Here is a tiny trained network, its code and every weight. The questions are about switching its units off for an input and a class, where a switched-off unit gives its printed mean instead of its output.

import numpy as np


def w(rows, s, z=0):
    codes = np.array(rows[::2]) - 128.0
    scale = np.full(codes.shape[1], s)
    scale[-1] = z or s
    return codes * scale


def f(y):
    return np.maximum(y, 0)


def log_softmax(a):
    a = a - a.max(-1, keepdims=True)
    return a - np.log(np.exp(a).sum(-1, keepdims=True))


def net(x, mask):
    res = np.array(x, float).reshape(1, 7) / 4 @ E
    y = f(res @ A[0][:, :-1].T + A[0][:, -1])
    res = res + np.where(mask, y, B[0][:, -1]) @ B[0][:, :-1]
    return log_softmax(res[-1] @ U[:, :-1].T + U[:, -1])


A, B = {}, {}
E = w([
[119,130,126,120,138,139,122],'x0',
[118,133,108,154,129,122,125],'x1',
[125,150,163,104,111,136,133],'x2',
[219,254,65,64,179,54,30],'x3',
[118,186,138,199,88,140,104],'x4',
[133,120,110,149,125,105,137],'x5',
[223,221,131,222,252,217,249],'x6',
],0.0082)
A[0] = w([
[197,220,85,80,159,55,75,28],'n1',
[167,127,160,185,209,124,167,85],'n2',
[81,77,114,88,16,70,2,172],'n3',
[182,202,96,124,161,209,236,193],'n4',
[125,110,105,112,77,122,137,135],'n5',
[127,87,204,169,124,130,119,3],'n6',
[185,89,116,106,191,113,111,135],'n7',
[192,181,103,179,159,169,195,130],'n8',
[230,169,116,108,163,78,33,106],'n9',
[53,22,199,199,116,172,203,63],'n10',
],0.01,0.0024)
B[0] = w([
[24,202,42,149,66,187,153,232],'n1',
[113,87,154,129,180,113,80,196],'n2',
[190,12,254,142,206,20,72,254],'n3',
[214,77,188,177,232,64,33,244],'n4',
[150,113,152,138,185,147,124,153],'n5',
[112,186,90,162,102,138,143,156],'n6',
[136,56,143,147,107,132,109,160],'n7',
[171,111,178,157,184,93,105,226],'n8',
[67,205,78,76,16,231,201,224],'n9',
[30,186,30,37,5,195,208,244],'n10',
],0.0099,0.015)
U = w([
[161,93,191,164,170,6,96,255],'0',
[24,207,35,97,29,159,192,1],'1',
],0.011,0.0011)

Each question gives the input, the list of numbers given to net, and the class t.
The units are the neurons (one row each of A and B). Each row of codes is followed by its name. A weight is (code - 128) times the scale printed after its matrix; where a second scale follows, it is the last column's (A, B and U).
mask holds one flag per neuron, in row order. A switched-off neuron (its flag False) gives its mean, the last column of its row in B, instead of its output. The means were averaged over made-up inputs and are rounded, as every weight is.
A unit's drop is (log p(t) with every unit on - log p(t) with that unit switched off) / (log p(t) with every unit on - log p(t) with every unit switched off).
unit that matters most: the unit with the biggest drop
top k neurons: the k neurons with the biggest drops, biggest first
drop when u is switched off: that unit's drop, to one decimal
input [3,-2,-5,7,0,7,-4], class 1: unit that matters most -> n9
input [6,-1,2,7,-7,-5,-6], class 1: top 3 neurons -> (n9, n1, n4)
input [-3,-3,5,5,-5,1,4], class 1: top 3 neurons -> (n3, n9, n1)
input [6,-8,0,2,-8,8,0], class 1: top 2 neurons -> (n3, n4)
input [5,8,-6,8,-7,4,7], class 1: top 2 neurons -> (n9, n1)
input [-6,-7,-2,7,7,-3,6], class 1: top 2 neurons -> (n9, n1)
input [8,-5,-6,-6,-8,7,-4], class 1: top 2 neurons -> (n10, n4)
input [-3,2,-1,-4,8,-4,-7], class 0: drop when n3 is switched off -> 7.5
input [-1,-8,4,-3,8,0,-6], class 0: drop when n3 is switched off -> 3.2
input [-5,-6,-1,-5,7,-3,-6], class 0: drop when n9 is switched off -> 0.1
